Below are the code and all the weights of a small trained network. Each question names an input and a class and asks about switching units off, where a switched-off unit gives its printed mean instead of its output.

import numpy as np


def w(rows, s, z=0):
    codes = np.array(rows[::2]) - 128.0
    scale = np.full(codes.shape[1], s)
    scale[-1] = z or s
    return codes * scale


def f(y):
    return y / 2 * (1 + np.tanh(0.7978845608 * (y + 0.044715 * y**3)))


def log_softmax(a):
    a = a - a.max(-1, keepdims=True)
    return a - np.log(np.exp(a).sum(-1, keepdims=True))


def net(x, mask):
    res = np.array(x, float).reshape(1, 6) / 4 @ E
    y = f(res @ A[0][:, :-1].T + A[0][:, -1])
    res = res + np.where(mask, y, B[0][:, -1]) @ B[0][:, :-1]
    return log_softmax(res[-1] @ U[:, :-1].T + U[:, -1])


A, B = {}, {}
E = w([
[130,122,128,129,129,124,128,132,127,128,133,125],'x0',
[85,146,87,76,146,52,45,134,1,205,19,132],'x1',
[170,6,149,91,237,110,170,36,193,180,85,216],'x2',
[131,131,132,133,127,132,132,132,122,131,124,135],'x3',
[12,166,185,74,180,158,167,225,169,208,164,139],'x4',
[211,205,178,107,120,60,245,69,59,208,184,72],'x5',
],0.0056)
A[0] = w([
[55,46,92,144,112,199,37,199,194,61,82,175,64],'N1',
[141,127,129,137,119,156,168,123,177,80,186,117,3],'N2',
[205,169,196,104,98,66,223,91,80,202,186,75,56],'N3',
[41,154,176,97,172,164,165,199,152,186,158,142,76],'N4',
[100,218,114,186,50,163,90,202,97,67,150,57,118],'N5',
[153,30,166,101,222,134,144,64,176,152,88,186,103],'N6',
[63,146,172,93,160,142,144,204,159,187,172,136,65],'N7',
[157,117,159,185,107,187,192,126,200,63,204,126,91],'N8',
[226,102,55,183,76,95,88,32,82,60,97,121,93],'N9',
[117,137,115,132,126,113,134,121,136,125,130,135,127],'N10',
[166,123,157,172,114,196,182,120,203,64,220,125,102],'N11',
[206,202,203,101,109,64,249,81,93,211,184,75,78],'N12',
[101,206,111,173,43,156,97,205,86,72,170,59,92],'N13',
[178,122,155,173,108,187,196,116,206,80,222,115,100],'N14',
[155,33,155,121,216,126,143,53,173,176,93,192,105],'N15',
[235,93,65,194,74,100,89,38,97,52,110,116,90],'N16',
[98,209,126,163,35,156,87,186,89,83,151,60,113],'N17',
[40,149,162,85,167,158,165,206,155,198,169,147,87],'N18',
[164,118,156,158,115,197,190,124,200,56,201,112,85],'N19',
[41,155,184,86,172,156,154,203,167,214,171,142,93],'N20',
[157,46,157,108,208,123,158,76,172,157,90,176,82],'N21',
[102,160,66,57,150,31,44,116,3,202,21,115,67],'N22',
[247,98,52,201,77,97,95,47,100,56,107,118,88],'N23',
[61,48,99,145,121,205,36,185,189,54,82,180,42],'N24',
[140,111,146,147,119,164,136,137,195,59,177,117,43],'N25',
],0.0051,0.0033)
B[0] = w([
[188,193,62,212,220,182,76,44,66,62,141,150,223],'N1',
[110,112,135,138,123,112,88,156,74,162,90,154,136],'N2',
[170,189,45,218,221,191,47,50,80,50,132,160,219],'N3',
[89,165,184,96,113,170,172,131,167,86,113,73,194],'N4',
[221,72,76,70,65,43,205,62,193,176,217,179,216],'N5',
[221,91,80,84,49,54,189,98,183,166,217,149,218],'N6',
[76,159,175,99,123,168,166,137,176,89,119,84,178],'N7',
[89,76,153,135,110,88,68,192,40,192,51,176,198],'N8',
[34,165,218,78,122,199,187,167,205,85,108,53,200],'N9',
[133,119,130,125,119,138,127,123,119,125,128,125,128],'N10',
[69,58,157,149,103,91,64,187,51,198,51,166,205],'N11',
[163,212,31,242,240,198,25,35,66,38,123,169,246],'N12',
[214,81,71,78,68,51,185,87,188,170,206,162,209],'N13',
[90,70,144,144,120,97,60,200,51,197,53,169,206],'N14',
[201,96,78,73,44,48,184,102,185,161,195,147,220],'N15',
[36,181,216,57,136,196,193,160,192,80,115,47,198],'N16',
[217,75,63,70,71,39,196,88,194,170,206,166,207],'N17',
[87,163,189,96,117,181,172,143,181,75,117,73,202],'N18',
[86,71,141,149,109,97,71,203,50,191,62,155,195],'N19',
[59,177,199,74,123,194,184,142,186,72,119,43,213],'N20',
[186,98,88,86,53,65,184,108,167,158,203,143,197],'N21',
[54,23,178,162,82,78,48,253,21,231,29,192,254],'N22',
[28,189,227,69,139,200,192,161,203,84,123,49,200],'N23',
[183,220,40,219,234,185,57,33,67,51,152,149,215],'N24',
[119,113,126,155,152,119,96,145,67,149,90,146,153],'N25',
],0.0052,0.0057)
U = w([
[196,87,69,74,77,42,194,87,189,176,229,145,254],'0',
[153,181,53,215,214,181,63,52,91,59,130,138,133],'1',
[87,63,175,138,110,87,69,225,64,230,23,150,64],'2',
[67,169,253,67,131,195,198,150,204,73,123,41,38],'3',
],0.0079,0.00077)

Each question gives the input, the list of numbers given to net, and the class t.
The units are the neurons (one row each of A and B). Each row of codes is followed by its name. A weight is (code - 128) times the scale printed after its matrix; where a second scale follows, it is the last column's (A, B and U).
mask holds one flag per neuron, in row order. A switched-off neuron (its flag False) gives its mean, the last column of its row in B, instead of its output. The means were averaged over made-up inputs and are rounded, as every weight is.
A unit's drop is (log p(t) with every unit on - log p(t) with that unit switched off) / (log p(t) with every unit on - log p(t) with every unit switched off).
The circuit of an input: a set's keep is (log p(t) with only the set's units on - log p(t) with every unit switched off) / (log p(t) with every unit on - log p(t) with every unit switched off). Starting from the 12 units with the biggest drops (on a tie, the unit counted first), units are removed one at a time, each time the one whose removal leaves the highest keep (on an exact tie, the one counted first), for as long as the keep stays at least 0.8.
units of the circuit, in order: the units of the circuit, biggest drop first
most important unit: the unit with the biggest drop
k most important neurons: the k neurons with the biggest drops, biggest first
drop when u is switched off: that unit's drop, to one decimal
input [4,7,6,-7,-2,-7], class 1: units of the circuit, in order => [N24]
input [2,6,1,1,-5,5], class 2: 2 most important neurons => [N22; N24]
input [5,7,8,8,7,-7], class 0: units of the circuit, in order => [N6; N15]
input [-7,5,-1,-6,4,6], class 1: 2 most important neurons => [N12; N3]
input [1,5,8,8,8,-3], class 0: 3 most important neurons => [N6; N15; N21]
input [-7,-7,-7,3,3,2], class 0: 3 most important neurons => [N5; N13; N17]
input [-4,-5,-5,-8,-1,7], class 1: 2 most important neurons => [N12; N3]
input [-8,-3,-2,1,6,8], class 1: 2 most important neurons => [N12; N3]
input [5,-4,4,1,5,-7], class 1: 2 most important neurons => [N24; N1]
input [8,-6,0,-8,-8,3], class 3: 4 most important neurons => [N23; N16; N9; N22]
input [5,-7,3,-5,4,-7], class 1: 2 most important neurons => [N24; N1]
input [7,8,-8,3,-4,8], class 0: 2 most important neurons => [N17; N5]
input [-6,2,-5,-1,5,-3], class 0: 3 most important neurons => [N5; N17; N13]
input [-6,-3,2,-1,-3,1], class 2: most important unit => N20
input [6,-7,6,4,-2,7], class 1: 3 most important neurons => [N12; N3; N22]
input [0,-8,-1,4,-7,-4], class 2: drop when N11 is switched off => 0.1
input [7,3,5,8,-7,7], class 1: drop when N3 is switched off => 1.8
input [-7,0,3,2,-7,-6], class 3: drop when N9 is switched off => 0.4
input [-5,4,-4,6,3,-6], class 1: drop when N1 is switched off => 0.2
input [7,8,6,-8,2,8], class 1: most important unit => N12
